Below are the code and all the weights of a small trained network. Each question names an input and a target symbol and asks about switching units off, where a switched-off unit gives its printed mean instead of its output.

import numpy as np


def w(rows, s, z=0):
    codes = np.array(rows[::2]) - 128.0
    scale = np.full(codes.shape[1], s)
    scale[-1] = z or s
    return codes * scale


def f(y):
    return np.maximum(y, 0)


def softmax(a):
    e = np.exp(a - a.max(-1, keepdims=True))
    return e / e.sum(-1, keepdims=True)


def log_softmax(a):
    a = a - a.max(-1, keepdims=True)
    return a - np.log(np.exp(a).sum(-1, keepdims=True))


def net(x, mask):
    ids = ['Φαγδζηθλμξτψ'.index(c) for c in x.split()]
    T = len(ids)
    res = E[ids] + P[:T]
    u = 0
    for l in range(2):
        q, k, v = (res @ M[l].T for M in (Q, K, V))
        z = softmax(np.where(np.tri(T) > 0, q @ k.T / 3**0.5, -1e9)) @ v
        res = res + np.where(mask[u], z, O[l][:, -1]) @ O[l][:, :-1]
        u += 1
        y = f(res @ A[l][:, :-1].T + A[l][:, -1])
        res = res + np.where(mask[u : u + 8], y, B[l][:, -1]) @ B[l][:, :-1]
        u += 8
    return log_softmax(res[-1] @ U[:, :-1].T + U[:, -1])


Q, K, V, O, A, B = {}, {}, {}, {}, {}, {}
E = w([
[157,169,245,157],'Φ',
[205,173,68,166],'α',
[174,209,99,101],'γ',
[145,120,109,151],'δ',
[72,151,66,100],'ζ',
[85,165,179,162],'η',
[216,111,181,103],'θ',
[72,167,84,162],'λ',
[149,110,68,125],'μ',
[155,70,40,200],'ξ',
[4,181,97,102],'τ',
[147,135,181,146],'ψ',
],0.022)
P = w([
[119,2,98,96],'0',
[145,128,68,125],'1',
[145,157,71,120],'2',
[139,163,81,117],'3',
[146,167,98,118],'4',
[148,176,101,116],'5',
[158,148,128,127],'6',
[157,138,133,113],'7',
[154,120,157,111],'8',
[159,120,158,112],'9',
[155,89,178,103],'10',
[161,74,181,122],'11',
],0.0058)
Q[0] = w([
[124,131,182,175],'L0H1',
[113,71,100,77],'L0H1',
[146,84,61,2],'L0H1',
],0.0085)
K[0] = w([
[234,59,156,108],'L0H1',
[85,201,56,124],'L0H1',
[201,8,170,255],'L0H1',
],0.007)
V[0] = w([
[39,9,214,213],'L0H1',
[123,135,79,137],'L0H1',
[217,154,105,57],'L0H1',
],0.011)
O[0] = w([
[142,254,37,145,4],'L0H1',
[126,65,87,122,147],'L0H1',
[143,107,111,18,198],'L0H1',
],0.0077,0.0038)
A[0] = w([
[148,140,176,137,110],'L0N1',
[61,183,181,94,130],'L0N2',
[214,115,11,93,131],'L0N3',
[51,125,72,96,253],'L0N4',
[168,140,156,76,124],'L0N5',
[125,118,80,151,243],'L0N6',
[73,118,146,83,169],'L0N7',
[125,167,56,87,117],'L0N8',
],0.011,0.0058)
B[0] = w([
[142,129,97,103,179],'L0N1',
[173,77,48,209,182],'L0N2',
[111,5,134,136,254],'L0N3',
[86,155,173,120,205],'L0N4',
[108,159,125,186,192],'L0N5',
[68,190,179,139,221],'L0N6',
[136,100,105,128,173],'L0N7',
[117,49,144,136,167],'L0N8',
],0.012,0.0073)
Q[1] = w([
[102,229,77,197],'L1H1',
[87,99,2,109],'L1H1',
[145,63,162,115],'L1H1',
],0.0061)
K[1] = w([
[154,193,108,206],'L1H1',
[3,114,97,138],'L1H1',
[164,219,242,233],'L1H1',
],0.0042)
V[1] = w([
[144,133,254,177],'L1H1',
[156,148,165,65],'L1H1',
[134,218,132,95],'L1H1',
],0.008)
O[1] = w([
[242,254,132,106,201],'L1H1',
[102,228,106,134,57],'L1H1',
[109,56,117,93,2],'L1H1',
],0.0084,0.0085)
A[1] = w([
[109,77,121,111,17],'L1N1',
[144,176,139,153,138],'L1N2',
[205,155,101,120,203],'L1N3',
[187,107,165,126,87],'L1N4',
[79,246,123,67,207],'L1N5',
[104,61,75,154,253],'L1N6',
[216,75,86,141,78],'L1N7',
[127,188,85,66,119],'L1N8',
],0.013,0.0052)
B[1] = w([
[103,113,9,52,161],'L1N1',
[132,127,81,208,193],'L1N2',
[154,63,147,56,232],'L1N3',
[51,134,58,110,225],'L1N4',
[189,153,127,50,158],'L1N5',
[166,105,142,158,255],'L1N6',
[93,180,72,120,227],'L1N7',
[238,68,124,72,132],'L1N8',
],0.011,0.0095)
U = w([
[190,167,134,220,112],'Φ',
[213,66,151,169,3],'α',
[116,134,85,27,89],'γ',
[52,156,126,178,116],'δ',
[90,146,36,131,70],'ζ',
[114,135,125,109,31],'η',
[22,138,132,69,191],'θ',
[71,231,115,119,179],'λ',
[203,185,54,159,38],'μ',
[188,108,231,158,254],'ξ',
[153,56,147,77,109],'τ',
[244,105,154,118,218],'ψ',
],0.011,0.008)

Each question gives the input, a string of symbols that net reads in full, and the target symbol t.
The units are the heads (3 rows each of Q, K, V and O) and the neurons (one row each of A and B). Each row of codes is followed by its name. A weight is (code - 128) times the scale printed after its matrix; where a second scale follows, it is the last column's (O, A, B and U).
mask holds one flag per unit, layer by layer, with each layer's heads first. A switched-off unit (its flag False) gives its mean, the last column of its rows in O or B, instead of its output. The means were averaged over made-up inputs and are rounded, as every weight is.
A unit's drop is (log p(t) with every unit on - log p(t) with that unit switched off) / (log p(t) with every unit on - log p(t) with every unit switched off).
The circuit of an input: a set's keep is (log p(t) with only the set's units on - log p(t) with every unit switched off) / (log p(t) with every unit on - log p(t) with every unit switched off). Starting from the 12 units with the biggest drops (on a tie, the unit counted first), units are removed one at a time, each time the one whose removal leaves the highest keep (on an exact tie, the one counted first), for as long as the keep stays at least 0.8.
circuit, biggest first: the units of the circuit, biggest drop first
unit that matters most: the unit with the biggest drop
top k neurons: the k neurons with the biggest drops, biggest first
top k neurons in layer l: the k neurons of layer l with the biggest drops, biggest first
drop of u: that unit's drop, to one decimal
input ξ ζ δ Φ, target μ: top 2 neurons in layer 1 -> (L1N2, L1N4)
input δ δ ψ δ ψ μ, target τ: circuit, biggest first -> (L0N3, L1N1, L1N6)
input τ η μ δ, target ξ: unit that matters most -> L1N7
input ξ ψ θ μ μ ψ λ, target λ: circuit, biggest first -> (L0N3, L0N4)
input α Φ τ λ δ Φ μ λ Φ τ τ, target δ: top 4 neurons -> (L0N2, L0N4, L1N3, L0N3)
input λ ξ ζ, target θ: top 4 neurons -> (L0N4, L0N6, L0N2, L1N1)
input μ δ λ ξ, target α: top 3 neurons in layer 1 -> (L1N6, L1N4, L1N1)
input τ ψ μ ξ, target α: top 2 neurons -> (L0N6, L1N6)
input ψ λ Φ δ α ψ ψ μ, target τ: top 3 neurons in layer 1 -> (L1N6, L1N1, L1N2)
input δ δ τ ψ δ θ δ α ψ η, target Φ: circuit, biggest first -> (L0N2, L0N3)
input λ Φ τ τ α ξ ψ ψ ψ λ θ, target γ: top 2 neurons -> (L1N4, L1N3)
input μ μ ψ γ, target ξ: top 2 neurons in layer 0 -> (L0N5, L0N2)
input δ δ λ, target λ: top 4 neurons in layer 0 -> (L0N3, L0N4, L0N6, L0N2)
input μ δ δ δ η δ δ τ, target δ: top neuron in layer 0 -> (L0N2)
input μ α ψ η η, target Φ: top 2 neurons -> (L0N2, L1N2)
input δ ψ ψ, target ψ: top 3 neurons in layer 0 -> (L0N3, L0N2, L0N8)
input ζ ψ θ, target γ: top 2 neurons in layer 0 -> (L0N6, L0N4)
input ψ ψ δ ψ ζ α, target ζ: top 3 neurons in layer 0 -> (L0N3, L0N4, L0N8)
input ψ ψ ψ, target ψ: top 3 neurons in layer 0 -> (L0N3, L0N8, L0N7)
input λ α δ, target ξ: unit that matters most -> L0N2
input ψ θ θ λ α τ Φ, target μ: drop of L1N2 -> 0.2
